maka: [ 23 108 -28  -7  19 -86 -17  38  21   4  13 -52   5  34 -52 -38  -6 -51]
Vuf: [ -9 -93   5 -19 -23  37 -16 -16   8 -26   0  39 -24 -26  19 -10 -16 -10]
teg: [  8  13 -39  22  36  -6 -40  -1  12  14   3 -27  -8  13  -2 -19  67  19]
Genik: [ -9 -93   5 -19 -23  37 -16  17   8 -26  29  56 -14  53  19 -17  80  20]
Gelo: [ 15  16 -24   8 -16  28 -94  60  -9  12  69   9 -44   7   0 -51 101   7]
dibof: [ -4 -21  50 -47  48  -2 -45  29  27 -51   6  48 -47 -33  25 -41  74 -19]
places dibof: [-2] => 6
places Vuf: [-10] => 16 18

dodug: [ 18  -4 -30 -40  -9   0 -61 -28 -52 -18  23  39 -51 -70   3  14 -23 -20
  35 -42  -4  -9  51 -88 -56  22 -10  12 -17  -9  36  -1 -34  44  22  28
  28  25  39 -11  69  -4   7]
putuz: [-19  15 -70  62  47 -31 -10   1  41  -1  11   0   4  18  43 -23 -26  52
 -15  59  -7   6  13   3  13  20 -65  39  32  17 -29  46  38 -14 -16  21
 -25  42  18  37  54  16  74]
bifu: [-23 -37  18 -54  68  22  49  63  19 -14  40 -29  16  -6 -16  13  24 -43
  45 -24 -53  29 -14 -38  22  26  28 -49  24  -3 -21 -14 -19  -6 -13   5
  10 -23  23  66  19 -60 -33]
levib: [-45  -2 -25 -66 -30  30 -23 -49  -1  16  47  64  10   9   5  -9  40 -33
  24   2 -49 -12  45 -12 -12  34  69 -43 -20  40  -7 -35  39  12  15   2
  48 -20 -59 -22  39  -9  -9]
Pibuk: [  11  -35   15   20   -5   17   56    3  -71  -15    2    2   48  -10
    2   -3 -105   59   24   16   17   35  -22  -25  -17  -51  -18  -22
   32    8   39   57  -36   -9   60  -20  -19   50   20   27  -17    9
  -16]
Pasiz: [ 16   1  21  61  66 -45   8  16 -19  27  34 -51 -65  17 -44 -43  12  -8
  30 -15  65 -38 -26  -4 -44 -14 -61  29 -36 -33 -10  36  14  21  31 -32
 -13  11  57  12 -26  13  26]
nade: [ -3  83 -39  38  34 -86 -45  -9   1 -39  53 -38   7  22   9  15 -26  18
   6   9   4  27 -32 -26   6  30   6 -10  -1 -10  19  46  94  32  12 -21
  -5  32  44 -21  -1  36  33]
gomu: [-27 -15  -6  -7 -49  41  40 -40 -63 -23 -30  61  29 -33  -4  13 -57  43
   3  -3 -69   3  35  21 -16 -23 -21 -39  42  56  13  51 -27  -5  -2  -3
   7  50  35 -47 -24  35   7]
gumu: [ 36 -23 -55  17 -48 -42 -15 -33 -21   2  20  12  27  29  14  45 -10  25
 -22  67  -3  -7  42 -10 -44 -11  45 -90  -6  29 -20  13   5  -5  17  17
 -21 -42 -54  35  -6 -13  52]
vokov: [ 11 -29 -39  -7   3  14 -10 -20 -13 -17  58  45  13  68 -19  44  63 -40
  -9 -43 -47   9  -7  46  29  -1  31 -55  23  -4  69 -60 -19  -2  14 -18
  14 -11  69  25  39   7   7]
Rumo: [ 38 -27  41 -18 -19  16 -45   8  66  48 -18  65 -24 -12 -34  -4 -32  62
  35  10   4  11  -6  31 -92 -48 -59 -42   2  39   1  -1  12  15  32  47
  20  26  21   4 -15   9 -52]
gub: [ -6  24   2 -14  31  29  -3   1  13 -22  44 123 -32 -33  57  40 -41  66
 -31 -32 -22  20 -19  23 -49   3 -35 -33  34  20 -20 -25 -10  33 -39  24
 -47 -12  61 -13   4 -13 -13]
asked: [ 66 -45   8  16 -19] => Pasiz
asked: [-11  69  25  39] => vokov
places Rumo: [15] => 34

ribad: [ 20  23  24  34  15  16  12   7 -23 -33  20  20  34  23 -13 -12 -27  -4
 -20 -29 -64  -2  -2  13 -61]
kimen: [ 30  47  19   1 -38  17 -16  40  21 -20 -31  27   2  29   2 -16   2 -70
 -61  -7  -8 -33 -45 -10  63]
Zorab: [ 30   9  -1  -2  18  58  -6  -1 -30  -9  15  17  16 -71   0  -9 -69 -11
 -50 -12  10  27 -20 -72  69]
rora: [  1  68 -36 -84  10  56 -46   2  -7  16 -32  34   4   4  19 -18   6  33
   5 -36  10   6 -32  18 -26]
rase: [  33   34  -52  -79   23   21 -101   10    8  -11  -18   20   38    0
  -28  -38   15   69  -37    6   13  -31  -36   51  -31]
getel: [ 14 -30   6  -1  -8 -29 -15  23 -18 -29 -24   0  -7  28  32 -13 -29  -1
  72  27  -7 -12  -7  -9  80]
salif: [ -3 -35  54   3   4 -45   1   4   8 -27 -11   6  46  -5  27 -39 -20   1
 -35  18 -48   9   7  20  36]
howmany getel: [-29] => 3
howmany ribad: [20] => 3
howmany ribad: [-28] => 0

nivap: [ 12  63  -3 -23  -9  -4   4   3  27   0 -16   0  56  -1  -4 -12  -9   1
   0 -15   7 -32   2  -4   1   5   3  16   9  60   1 -15 -12   0  20  -5
   0 -15  -3   3  11  -3  14  -2 -12 -17   6   9 -14   7  15  19 -12  -2
 -11   7   7  -2 -13]
zivik: [ 15  88  12 -23 -17  -6   4  22  33 -17 -25  -3  94   0  -9 -17  -5   0
  -1 -41  -3 -34  -2  -3   4   1  -1  -1  16   5  27  -9  -7  -7   0  -7
   7  -1  -4   0  15  -8  27  -1  -8 -28   1   2  -7 -15  17  24   0  -4
 -28 -13   5   2 -29]
Raf: [ -5   0  -1   1  -3 -34   0  -3   1  -9 -13   2  19  -3  -6 -22 -12  10
   1  -2   4 -40   7   0  -1  -9  16   1  -1  27   4 -14  -7   5   1  -7
   7  -6   1   6  26   0  -1  -3  -2 -20   3   3  -1 -14  11  36 -17   1
 -21  -5  18  -6 -13]
asked: [ -5   0  -1 -41  -3 -34  -2  -3] => zivik
howmany nivap: [-15] => 3
asked: [ -1  -9  16   1  -1  27   4 -14  -7   5   1  -7] => Raf
rest: [ 1 -7  7] => [ -6   1   6  26   0  -1  -3  -2 -20   3   3  -1 -14  11  36 -17   1 -21
  -5  18  -6 -13]
places nivap: [-12] => 16 33 45 53
howmany zivik: [-1] => 5
howmany Raf: [1] => 7

gop: [  71   37  -18   27 -108]
kilu: [  48  -79  -40   28 -108]
Tav: [-35   2 -35 -35 -35]
Nifu: [-43 -43 -17 -17 -18]
rest: [-43 -43 -17 -17] => [-18]
howmany Tav: [-35] => 4
places Tav: [-35] => 1 3 4 5
places Nifu: [-17] => 3 4

roz: [ 28  38 -25 -61  43   5  60  -2  14 -21  12  12 -44  12  -8  41  44  20
 -48 -77 -37 -55 -96  13 -94 -21 -16  93 -88 -22  -4 -47   9  -3  11  -2
 -20 -14 -20 -52  76]
gutat: [ 24  36 -17 -61  37   7  50   1  20 -19  14  13 -49  20  -2  39  40  15
 -50 -78 -34 -54 -97  15 -93 -28 -22  89 -94 -20  -7 -50  16  -5   4  -5
 -17 -18 -19 -53  63]
Deta: [-97  45 -28 -64  46   7  66   0  16 -16   4   7 -43   9  -7  50  43  15
 -51 -81 -33 -55 -96  16 -96 -23 -12  96 -87 -21 -11 -44   4  -7  13   3
 -22 -18 -21 -52  73]
poze: [ 23  34 -18 -54  34   7  52   1 -98 -19  21   8 -51  -5 -97  20 -54  17
 -43  40 -37 -78  43  16 -94 -29 -98  84 -98 -12  -8 -40 -76 -16  18  11
 -16 -10 -16 -51  87]
toka: [ 28  40 -19 -62  34   4  58   3  14 -18  10   9 -47  16  -5  43  40  20
 -43 -78 -37 -54 -97  17 -94 -21 -18  91 -92 -22  -7 -50  15  -6   2  -2
 -25 -18 -19 -51  72]
lufif: [ 29  46  46  37   7 -61   1 -17  18 -18   3  13 -42   7  -6  48  46  12
 -49 -79 -38 -56 -96  46 -94 -22  -7  96 -82 -15  -2 -42   7 -13  15   7
 -18 -10 -17 -49  84]
lizo: [ 26  51 -29 -58  50 -75  69   3  17 -14  -1  10 -39  -6  -7  55 -75  12
 -40 -76 -32 -48 -97  13 -88 -17  -9 100 -75 -10  -9 -36   0 -75  22   8
 -12 -13 -12 -53 -39]
lepu: [ 23  23 -18 -54  34   7  52   1  15 -19  21   8 -51  21  -7  33  39  17
 -47 -85 -41 -56 -89  13 -96 -29 -23  84 -98 -27 -10 -50  16  -5  -3  -7
 -23 -16 -22 -55  61]
asked: [-17 -61  37   7  50   1] => gutat
howmany poze: [-98] => 3
asked: [ 16  -5  43  40  20 -43 -78 -37 -54 -97  17 -94] => toka
asked: [ 12  12 -44  12  -8] => roz
howmany lizo: [-76] => 1
places lufif: [46] => 2 3 17 24
rest: [-43  40 -37] => [-78  43  16 -94 -29 -98  84 -98 -12  -8 -40 -76 -16  18  11 -16 -10 -16
 -51  87]

gebo: [ 43 -49   7   1   5 -55  26 -19 -36 -46  48 -33  42  32  41  35 -36  14
  46]
Tir: [ 59  32 -43 -42  88 -31 -43  35  10 -34 -24   8  92   6  70  93   1  50
  12]
gog: [-69   5  26  45 -73  40  23 -29   7  31  11  20 -69  -1 -70 -70   8  -3
 -14]
vola: [ 43 -49   7   1   5 -55  26 -19 -36 -46  48 -33  42  32  41  35 -36  14
 -60]
zefe: [-58  41  -6  13 -33  32  -9 -13  24  25 -50  39 -34 -33 -46 -33  43 -23
 -59]
Pakes: [ 49  49 -69  -1 -16   7 -34 -14  15  -3 -72  37   0 -48  15  49  33 -43
 -69]
kel: [ 29  44 -27 -42  70  10 -37  45  24   6 -42  15  39 -10  34  46  20  -5
 -14]
tas: [ 59 -34 -43 -42  88 -31 -34  35  10 -34 -34 -34  92 -31  70  93   1 -16
  12]
gazo: [-86  73 -30  47 -52  60 -33 -16  49  44 -67  77 -31 -47 -62 -32  67 -55
 -76]
places tas: [-34] => 2 7 10 11 12
places vola: [41] => 15
places Pakes: [49] => 1 2 16
asked: [ 49  44 -67] => gazo

sig: [ 10 -45  -9 -15   1]
femol: [ 33   6   4  20 -25]
naz: [ 10 -45 -10 -15   1]
sop: [-14  66  33  25   9]
lomam: [-17  66  25  25   9]
pas: [ 21   5   4  20 -22]
Zuliz: [-29 -28 -46 -54   7]
nuz: [-35 119  45  34  11]
pona: [ 20   5   4  20 -22]
bovir: [ 57  10 -18  20 -17]
asked: [-28 -46 -54   7] => Zuliz
howmany lomam: [8] => 0
places lomam: [9] => 5
rest: [ 6  4 20] => [-25]
rest: [20  5  4 20] => [-22]

ril: [  9 -62  -5 -26  18   2]
rotev: [-6 -6 -9 -6 44 -6]
digif: [ -5 -27 -21 -24 -56  22]
bifi: [ -8  -8  -8 -41  -8  -8]
lup: [-48 -40  34 -51   6  74]
rest: [  9 -62  -5 -26] => [18  2]
howmany rotev: [-9] => 1
places bifi: [-41] => 4
howmany bifi: [-8] => 5
howmany rotev: [-6] => 4

Guno: [ 36  23 -45  15 -22  14  73  27  13  69 -24  51]
tokin: [ -7 -34  65 -45  14 -41  -9  -5 -17  -8  62 -19]
Rovep: [  2 -22 109 -31  40 -32  53 -63 -11  49  58  28]
naza: [  6  23  20   0   1   6  98 -24  11  99   7  34]
tevu: [ 10  10  20  15 -19  10  40 -48  10  34 -57  51]
dap: [  6 -30 -57 -27 -22 -28  13  32 -16   5 -30  48]
Takag: [-44 -37 -26 -40 -16 -39 -75   2 -28 -28  -5 -47]
vopu: [ 50  23  20   0   1   6  98 -24  11  99   7  34]
daku: [ -47    3   46   19   31   35 -105   19   19  -81   19   31]
rupo: [51 11 57  1 14  6 92  9  4 60 29 45]
sabi: [ 35  37 -39  32 -11  36  43  15  25  41 -45 -18]
howmany tevu: [9] => 0
howmany daku: [19] => 4
asked: [ 15 -22] => Guno
asked: [-47   3] => daku

Zir: [-41  29   2 -41   8  34 -30   5 -48 -29   4  21  50   1   1 -26 -29 -41
 -51  24  26  14  20 -41  -5  -3 -10  23 -41  14 -13 -41  24  -8 -41  15
  -5  -6  -3  -5  46 -31 -16 -19  31 -29  50 -28  10 -11 -19 -31   7 -32
  17 -11 -44   6]
dite: [   4    7  -54   45  -22   20    0   17    3   21   53  -48   14   -8
   23    1  -34   -2   24  -35    1   17  -43  -38  -32   13    9   14
   -9 -104  -10  -34  -54   -1   14   11  -39   -7  -10    3    2   11
   -2   27   61  -19    0  -34  -12  -34   -7   -5  -33   -7    0   25
   14  -33]
dukel: [-14 -26 -32  66  14  -5  25  43  13 -26  45  40  -5 -26  22  25   1 -29
 -18  16   5  57  -2 -46  29 -51  12  15   9 -61 -26  20 -25  25 -34 -11
  17  25  26 -41  40 -15   2  33 -26  34  20 -19 -29  19 -29  -5 -47  30
  -4  -5   8 -18]
paf: [ 27 -29   1  -3  25   5  41   7  13  11  10   0 -10 -16  26  20   7   4
  26  -7  18   7 -47   7   5  31 -11  30  20 -42 -17  40  -5  27 -16  22
  -7  -7  20  39  18  15 -15  61  10 -24  14 -25  25   3  12  21 -14   2
 -13  -5  20 -18]
kan: [-21 -23 -16 -25  20 -16  13 -36  -4  11 -43  22   1 -12  15 -11  11   6
 -66 -34  -5 -16  24  23  -3 -60  24  -8 -16  17  -7   5  37  20 -24   5
  10  -9 -31 -32 -29 -12 -11 -10 -10  27 -50  31   7  12 -63  54   7 -53
  27  14 -45 -26]
tavu: [   4    7  -54   45  -22   20    0   17    3   21   53  -48   14   -8
   23    1  -34   -2   24  -35    1   17  -43  -38  -32   13    9   14
   -9 -104  -10  -34  -54   -1   14   11  -39   -7  -10    3  -18  -15
  -10    7   62  -44   22  -10    0   55   37  -10   42   48   -9  -25
   -6  -45]
howmany dukel: [-26] => 5
places kan: [-43] => 11
places Zir: [-5] => 25 37 40

Zabur: [  90  -38  102   23 -101   81]
goli: [  71   65   65   65 -102   81]
fad: [ 71  65  66  74 -28 -42]
sagin: [-38 103  23  44 108  96]
paku: [-32  34  17  42 -87 -59]
asked: [-38 102  23] => Zabur
howmany goli: [65] => 3
rest: [71 65 65] => [  65 -102   81]
asked: [-38 103  23] => sagin
rest: [ 34  17  42 -87] => [-59]

ler: [-46  23 -10  -9   1  -8  37  16 -14  48  34 -41  38 -20 -15  16  77  45
 -19  35 -22]
bimo: [ 14   6  35 -70 -13 -29 -21   3 -62  11  13  12  35 -77  35  16 -18 -60
 -19 -62 -18]
zif: [-47  23 -10  -9   1  -8 -14  16 -14  48  34 -41  38 -20 -15  16 -18 -60
 -19  52 -63]
Mokaz: [ 14   6  27 -70 -13 -19 -21   3 -62 -13  13  12 -19 -77 -13  16 -18 -60
 -19  52  38]
rest: [-47  23 -10] => [ -9   1  -8 -14  16 -14  48  34 -41  38 -20 -15  16 -18 -60 -19  52 -63]
places bimo: [-62] => 9 20
asked: [-13  16] => Mokaz
asked: [ 37  16 -14  48  34 -41] => ler
howmany Mokaz: [-13] => 3
howmany bimo: [-60] => 1

pige: [ -3  -5 -36   3  35  -4  -1   0  11  18  -4  -4   7  12   0]
Mur: [-14 -10  65 -37  23  22   3  25 -24  18  -3   0 -22  13  25]
lut: [  6  -2   9  13 -19 -21   3  -6   0 -13  12  12   0  -5   0]
defop: [ -8  11  12 -19  54 -10  -3 -11   2  10  -2  -8   8  23  15]
Duno: [  7  13 -92  26   8   3   2  16  28  -3  11   3   1  -3 -25]
veru: [-2 23 -1 -2 23 23 -2 -7 -4  6 -3 -4  4 23 -2]
Sisa: [ 14  28 -81  30 -40  22   3  26  24  -8  13  12 -19 -24 -36]
howmany lut: [0] => 3
places veru: [-2] => 1 4 7 15
rest: [13 12] => [-19 -24 -36]
rest: [-3 -4  4 23] => [-2]
rest: [18 -3] => [  0 -22  13  25]
asked: [ -8  13  12 -19] => Sisa
rest: [22  3 26] => [ 24  -8  13  12 -19 -24 -36]

